Here is a tiny trained network, its code and every weight. The questions are about switching its units off for an input and a target symbol, where a switched-off unit gives its printed mean instead of its output.

import numpy as np


def w(rows, s, z=0):
    codes = np.array(rows[::2]) - 128.0
    scale = np.full(codes.shape[1], s)
    scale[-1] = z or s
    return codes * scale


def norm(h):
    return h / np.sqrt((h * h).mean(-1, keepdims=True) + 1e-5)


def f(y):
    return y / 2 * (1 + np.tanh(0.7978845608 * (y + 0.044715 * y**3)))


def softmax(a):
    e = np.exp(a - a.max(-1, keepdims=True))
    return e / e.sum(-1, keepdims=True)


def log_softmax(a):
    a = a - a.max(-1, keepdims=True)
    return a - np.log(np.exp(a).sum(-1, keepdims=True))


def net(x, mask):
    ids = ['ΓΛΞΠαβδεζθμτψ'.index(c) for c in x.split()]
    T = len(ids)
    res = E[ids] + P[:T]
    u = 0
    for l in range(2):
        r = norm(res)
        for j in range(2):
            rows = slice(3 * j, 3 * j + 3)
            q, k, v = (r @ M[l][rows].T for M in (Q, K, V))
            z = softmax(np.where(np.tri(T) > 0, q @ k.T / 3**0.5, -1e9)) @ v
            o = O[l][rows]
            res = res + np.where(mask[u + j], z, o[:, -1]) @ o[:, :-1]
        u += 2
        y = f(norm(res) @ A[l][:, :-1].T + A[l][:, -1])
        res = res + np.where(mask[u : u + 4], y, B[l][:, -1]) @ B[l][:, :-1]
        u += 4
    return log_softmax(norm(res)[-1] @ U[:, :-1].T + U[:, -1])


Q, K, V, O, A, B = {}, {}, {}, {}, {}, {}
E = w([
[133,153,171,84],'Γ',
[146,153,172,80],'Λ',
[195,125,162,42],'Ξ',
[124,150,175,106],'Π',
[128,159,174,97],'α',
[163,149,164,50],'β',
[53,165,91,137],'δ',
[184,139,167,39],'ε',
[157,116,173,89],'ζ',
[165,151,169,61],'θ',
[207,113,157,34],'μ',
[104,80,65,120],'τ',
[62,255,82,30],'ψ',
],0.0074)
P = w([
[18,31,250,40],'0',
[75,78,197,7],'1',
[99,91,178,89],'2',
[121,113,166,114],'3',
[143,122,154,135],'4',
[152,141,142,143],'5',
[169,147,123,151],'6',
[178,161,108,155],'7',
[188,172,94,169],'8',
[203,176,81,180],'9',
[219,180,67,177],'10',
[225,189,40,155],'11',
[255,181,27,158],'12',
],0.0045)
Q[0] = w([
[224,173,8,112],'L0H1',
[229,148,195,169],'L0H1',
[221,165,63,124],'L0H1',
[175,153,1,163],'L0H2',
[48,38,193,26],'L0H2',
[179,190,119,24],'L0H2',
],0.0058)
K[0] = w([
[254,226,97,138],'L0H1',
[76,95,41,212],'L0H1',
[224,212,88,143],'L0H1',
[201,184,63,171],'L0H2',
[71,108,193,195],'L0H2',
[127,28,18,191],'L0H2',
],0.0052)
V[0] = w([
[133,83,74,254],'L0H1',
[202,116,115,129],'L0H1',
[149,131,56,164],'L0H1',
[90,23,104,39],'L0H2',
[70,86,82,200],'L0H2',
[161,133,189,108],'L0H2',
],0.0043)
O[0] = w([
[16,208,116,106,19],'L0H1',
[70,178,75,121,136],'L0H1',
[233,194,97,21,81],'L0H1',
[121,129,228,254,255],'L0H2',
[148,55,126,203,112],'L0H2',
[73,142,115,61,130],'L0H2',
],0.0028,0.0045)
A[0] = w([
[110,143,152,3,216],'L0N1',
[114,47,154,131,253],'L0N2',
[80,231,236,148,189],'L0N3',
[180,108,59,96,193],'L0N4',
],0.0046,0.004)
B[0] = w([
[100,108,152,254,183],'L0N1',
[132,193,78,199,255],'L0N2',
[136,164,89,202,188],'L0N3',
[118,150,166,221,195],'L0N4',
],0.0046,0.0039)
Q[1] = w([
[127,117,51,234],'L1H1',
[203,105,135,151],'L1H1',
[222,212,49,232],'L1H1',
[157,212,158,147],'L1H2',
[240,185,58,214],'L1H2',
[222,135,43,245],'L1H2',
],0.011)
K[1] = w([
[210,225,92,126],'L1H1',
[109,141,6,134],'L1H1',
[254,190,39,92],'L1H1',
[133,100,14,116],'L1H2',
[170,196,51,89],'L1H2',
[229,197,69,117],'L1H2',
],0.0083)
V[1] = w([
[3,201,88,194],'L1H1',
[63,96,79,76],'L1H1',
[72,112,37,104],'L1H1',
[115,7,60,158],'L1H2',
[168,254,236,142],'L1H2',
[106,54,104,170],'L1H2',
],0.0072)
O[1] = w([
[101,200,60,1,159],'L1H1',
[116,196,115,154,2],'L1H1',
[104,190,124,136,35],'L1H1',
[216,91,57,190,152],'L1H2',
[74,121,194,27,193],'L1H2',
[180,108,88,135,178],'L1H2',
],0.0096,0.0053)
A[1] = w([
[235,136,153,91,192],'L1N1',
[66,205,119,254,42],'L1N2',
[177,254,114,223,2],'L1N3',
[47,186,187,65,237],'L1N4',
],0.0068,0.004)
B[1] = w([
[65,136,47,127,254],'L1N1',
[116,16,136,35,105],'L1N2',
[209,28,145,2,122],'L1N3',
[139,173,37,180,197],'L1N4',
],0.0084,0.0043)
U = w([
[110,131,157,83,58],'Γ',
[94,77,149,34,100],'Λ',
[146,92,226,165,143],'Ξ',
[95,132,117,98,2],'Π',
[92,121,106,25,14],'α',
[164,115,211,103,112],'β',
[97,255,108,123,113],'δ',
[68,112,193,169,108],'ε',
[184,30,56,137,223],'ζ',
[87,129,167,75,60],'θ',
[167,129,239,194,136],'μ',
[207,185,53,233,169],'τ',
[138,188,198,108,194],'ψ',
],0.0099,0.0062)

Each question gives the input, a string of symbols that net reads in full, and the target symbol t.
The units are the heads (3 rows each of Q, K, V and O) and the neurons (one row each of A and B). Each row of codes is followed by its name. A weight is (code - 128) times the scale printed after its matrix; where a second scale follows, it is the last column's (O, A, B and U).
mask holds one flag per unit, layer by layer, with each layer's heads first. A switched-off unit (its flag False) gives its mean, the last column of its rows in O or B, instead of its output. The means were averaged over made-up inputs and are rounded, as every weight is.
A unit's drop is (log p(t) with every unit on - log p(t) with that unit switched off) / (log p(t) with every unit on - log p(t) with every unit switched off).
The circuit of an input: a set's keep is (log p(t) with only the set's units on - log p(t) with every unit switched off) / (log p(t) with every unit on - log p(t) with every unit switched off). Starting from all 12 units, units are removed one at a time, each time the one whose removal leaves the highest keep (on an exact tie, the one counted first), for as long as the keep stays at least 0.8.
circuit, biggest first: the units of the circuit, biggest drop first
unit that matters most: the unit with the biggest drop
k most important neurons of layer l: the k neurons of layer l with the biggest drops, biggest first
which heads matter: for each layer, one digit per head in row order, 1 if its drop is at least 0.15 and else 0, layers parted by /
drop when u is switched off: that unit's drop, to one decimal
input Λ τ τ ζ, target τ: circuit, biggest first	(L1H2)
input τ τ ψ τ τ ψ τ Π, target δ: which heads matter	00 / 10
input τ τ ζ, target τ: which heads matter	00 / 00
input ε Λ τ Γ, target τ: which heads matter	00 / 01
input τ ψ μ, target δ: which heads matter	00 / 10
input ζ α Λ Λ τ μ, target τ: which heads matter	01 / 11
input Ξ Λ Ξ Ξ τ β, target τ: 2 most important neurons of layer 0	(L0N1, L0N2)
input τ τ Λ Λ Λ Π Λ τ Π Λ Λ, target Λ: 2 most important neurons of layer 0	(L0N4, L0N2)
input β Γ τ α, target τ: which heads matter	00 / 01
input τ τ ψ Λ τ α Λ β, target Λ: which heads matter	00 / 11
input τ α τ τ τ Ξ, target τ: 2 most important neurons of layer 0	(L0N2, L0N1)
input τ τ Λ τ τ, target τ: circuit, biggest first	(L1H2, L1H1)
input β Λ ε τ Π, target τ: 2 most important neurons of layer 1	(L1N3, L1N2)
input Ξ θ μ τ α ε Π, target Λ: unit that matters most	L0N3
input τ Ξ Ξ ψ δ δ, target δ: circuit, biggest first	(L1N4, L1H2)
input Π Λ Λ ψ ψ Λ, target δ: which heads matter	00 / 00
input β α τ Ξ, target τ: 3 most important neurons of layer 0	(L0N1, L0N4, L0N2)
input Γ ζ Ξ τ ε τ μ, target τ: 2 most important neurons of layer 1	(L1N3, L1N1)
input τ Λ Λ Λ, target Λ: 2 most important neurons of layer 0	(L0N3, L0N2)
input ζ α τ Λ, target τ: unit that matters most	L1H2
input τ θ τ τ ε, target τ: drop when L0N2 is switched off	0.2
input Ξ Λ τ Ξ ψ τ, target δ: drop when L1N4 is switched off	0.2
input τ Λ τ α Λ ε, target Λ: drop when L1H2 is switched off	0.8
